Here is a tiny trained network, its code and every weight. The questions are about switching its units off for an input and a target symbol, where a switched-off unit gives its printed mean instead of its output.

import numpy as np


def w(rows, s, z=0):
    codes = np.array(rows[::2]) - 128.0
    scale = np.full(codes.shape[1], s)
    scale[-1] = z or s
    return codes * scale


def norm(h):
    return h / np.sqrt((h * h).mean(-1, keepdims=True) + 1e-5)


def f(y):
    return np.maximum(y, 0)


def softmax(a):
    e = np.exp(a - a.max(-1, keepdims=True))
    return e / e.sum(-1, keepdims=True)


def log_softmax(a):
    a = a - a.max(-1, keepdims=True)
    return a - np.log(np.exp(a).sum(-1, keepdims=True))


def net(x, mask):
    ids = ['αβζηθμξπσψω'.index(c) for c in x.split()]
    T = len(ids)
    res = E[ids] + P[:T]
    r = norm(res)
    for j in range(3):
        rows = slice(2 * j, 2 * j + 2)
        q, k, v = (r @ M[0][rows].T for M in (Q, K, V))
        z = softmax(np.where(np.tri(T) > 0, q @ k.T / 2**0.5, -1e9)) @ v
        o = O[0][rows]
        res = res + np.where(mask[j], z, o[:, -1]) @ o[:, :-1]
    y = f(norm(res) @ A[0][:, :-1].T + A[0][:, -1])
    res = res + np.where(mask[3:15], y, B[0][:, -1]) @ B[0][:, :-1]
    return log_softmax(norm(res)[-1] @ U[:, :-1].T + U[:, -1])


Q, K, V, O, A, B = {}, {}, {}, {}, {}, {}
E = w([
[198,146,103],'α',
[200,138,104],'β',
[95,81,4],'ζ',
[196,140,106],'η',
[180,146,120],'θ',
[214,150,105],'μ',
[199,140,105],'ξ',
[15,123,155],'π',
[196,140,106],'σ',
[154,199,240],'ψ',
[197,141,110],'ω',
],0.0019)
P = w([
[232,254,83],'0',
[164,47,158],'1',
[176,240,97],'2',
[146,60,161],'3',
[131,236,111],'4',
[132,73,163],'5',
[104,200,123],'6',
[121,86,163],'7',
[84,181,128],'8',
[124,90,162],'9',
[55,192,123],'10',
],0.0029)
Q[0] = w([
[191,32,254],'h1',
[12,142,51],'h1',
[79,206,98],'h2',
[82,214,78],'h2',
[170,38,224],'h3',
[151,30,188],'h3',
],0.0067)
K[0] = w([
[84,198,189],'h1',
[83,60,70],'h1',
[252,108,144],'h2',
[228,110,143],'h2',
[28,142,178],'h3',
[2,150,164],'h3',
],0.0075)
V[0] = w([
[97,93,77],'h1',
[65,98,253],'h1',
[71,148,123],'h2',
[90,89,45],'h2',
[64,154,133],'h3',
[175,105,60],'h3',
],0.0049)
O[0] = w([
[90,77,131,42],'h1',
[47,175,255,5],'h1',
[167,50,12,46],'h2',
[2,118,51,18],'h2',
[187,49,131,51],'h3',
[37,163,109,165],'h3',
],0.003,0.0017)
A[0] = w([
[163,113,51,201],'n1',
[143,235,88,120],'n2',
[90,82,143,155],'n3',
[91,89,42,111],'n4',
[79,131,105,188],'n5',
[70,53,255,2],'n6',
[131,126,129,116],'n7',
[82,194,36,76],'n8',
[172,173,200,113],'n9',
[84,70,165,65],'n10',
[165,116,78,196],'n11',
[88,227,44,72],'n12',
],0.0047,0.0031)
B[0] = w([
[63,131,140,227],'n1',
[172,185,46,251],'n2',
[129,120,38,153],'n3',
[20,92,191,147],'n4',
[167,82,156,175],'n5',
[207,80,41,158],'n6',
[118,118,124,128],'n7',
[201,145,252,176],'n8',
[78,120,203,210],'n9',
[207,110,123,141],'n10',
[65,164,129,218],'n11',
[199,179,190,210],'n12',
],0.0039,0.0029)
U = w([
[203,222,91,188],'α',
[173,136,245,205],'β',
[49,167,186,129],'ζ',
[202,43,79,237],'η',
[110,129,103,15],'θ',
[116,132,101,26],'μ',
[118,127,114,17],'ξ',
[19,82,108,220],'π',
[115,134,111,9],'σ',
[120,129,108,6],'ψ',
[119,131,111,2],'ω',
],0.011,0.0037)

Each question gives the input, a string of symbols that net reads in full, and the target symbol t.
The units are the heads (2 rows each of Q, K, V and O) and the neurons (one row each of A and B). Each row of codes is followed by its name. A weight is (code - 128) times the scale printed after its matrix; where a second scale follows, it is the last column's (O, A, B and U).
mask holds one flag per unit, heads first, then neurons. A switched-off unit (its flag False) gives its mean, the last column of its rows in O or B, instead of its output. The means were averaged over made-up inputs and are rounded, as every weight is.
A unit's drop is (log p(t) with every unit on - log p(t) with that unit switched off) / (log p(t) with every unit on - log p(t) with every unit switched off).
The circuit of an input: a set's keep is (log p(t) with only the set's units on - log p(t) with every unit switched off) / (log p(t) with every unit on - log p(t) with every unit switched off). Starting from the 12 units with the biggest drops (on a tie, the unit counted first), units are removed one at a time, each time the one whose removal leaves the highest keep (on an exact tie, the one counted first), for as long as the keep stays at least 0.8.
units of the circuit, in order: the units of the circuit, biggest drop first
k most important neurons: the k neurons with the biggest drops, biggest first
which heads matter: for each layer, one digit per head in row order, 1 if its drop is at least 0.15 and else 0, layers parted by /
drop when u is switched off: that unit's drop, to one decimal
input η ζ ω θ, target π: which heads matter -> 100
input σ ψ π ξ ψ ω π μ, target η: units of the circuit, in order -> h2
input π π ψ ζ π θ σ π α σ, target η: units of the circuit, in order -> h2; n12
input σ σ π α, target η: units of the circuit, in order -> h2; n12
input π π σ α ω θ, target η: units of the circuit, in order -> h1; n12; n8
input η π α β μ ζ α θ ω α, target π: 2 most important neurons -> n1; n2
input α π ψ ψ ψ ψ β ψ π, target β: which heads matter -> 011
input μ ζ μ ζ π σ σ ω σ β, target η: which heads matter -> 011
input ξ π ζ σ, target π: which heads matter -> 010
input ω θ ζ π ξ ψ ζ μ, target π: which heads matter -> 010
input ω ξ θ π β θ ξ θ, target η: 4 most important neurons -> n9; n2; n12; n8
input ζ ξ θ σ, target π: which heads matter -> 100
input μ μ π ψ σ π σ β ζ ω ζ, target β: which heads matter -> 000
input η ω θ π π π ξ σ ζ μ, target π: 4 most important neurons -> n1; n11; n2; n12
input ξ π θ σ θ θ ξ ω π ω, target η: which heads matter -> 011
input ξ π π π σ θ μ ω, target η: 2 most important neurons -> n9; n2
input π ψ ζ β σ ω, target π: 2 most important neurons -> n1; n12
input π π ζ ξ, target π: most important neuron -> n1
input μ π θ θ σ η π ξ, target η: drop when h2 is switched off -> 0.4
input θ ψ β ω ζ π ζ η, target π: drop when h2 is switched off -> 0.7
input η ψ σ μ π σ ζ β, target π: drop when h1 is switched off -> 0.0
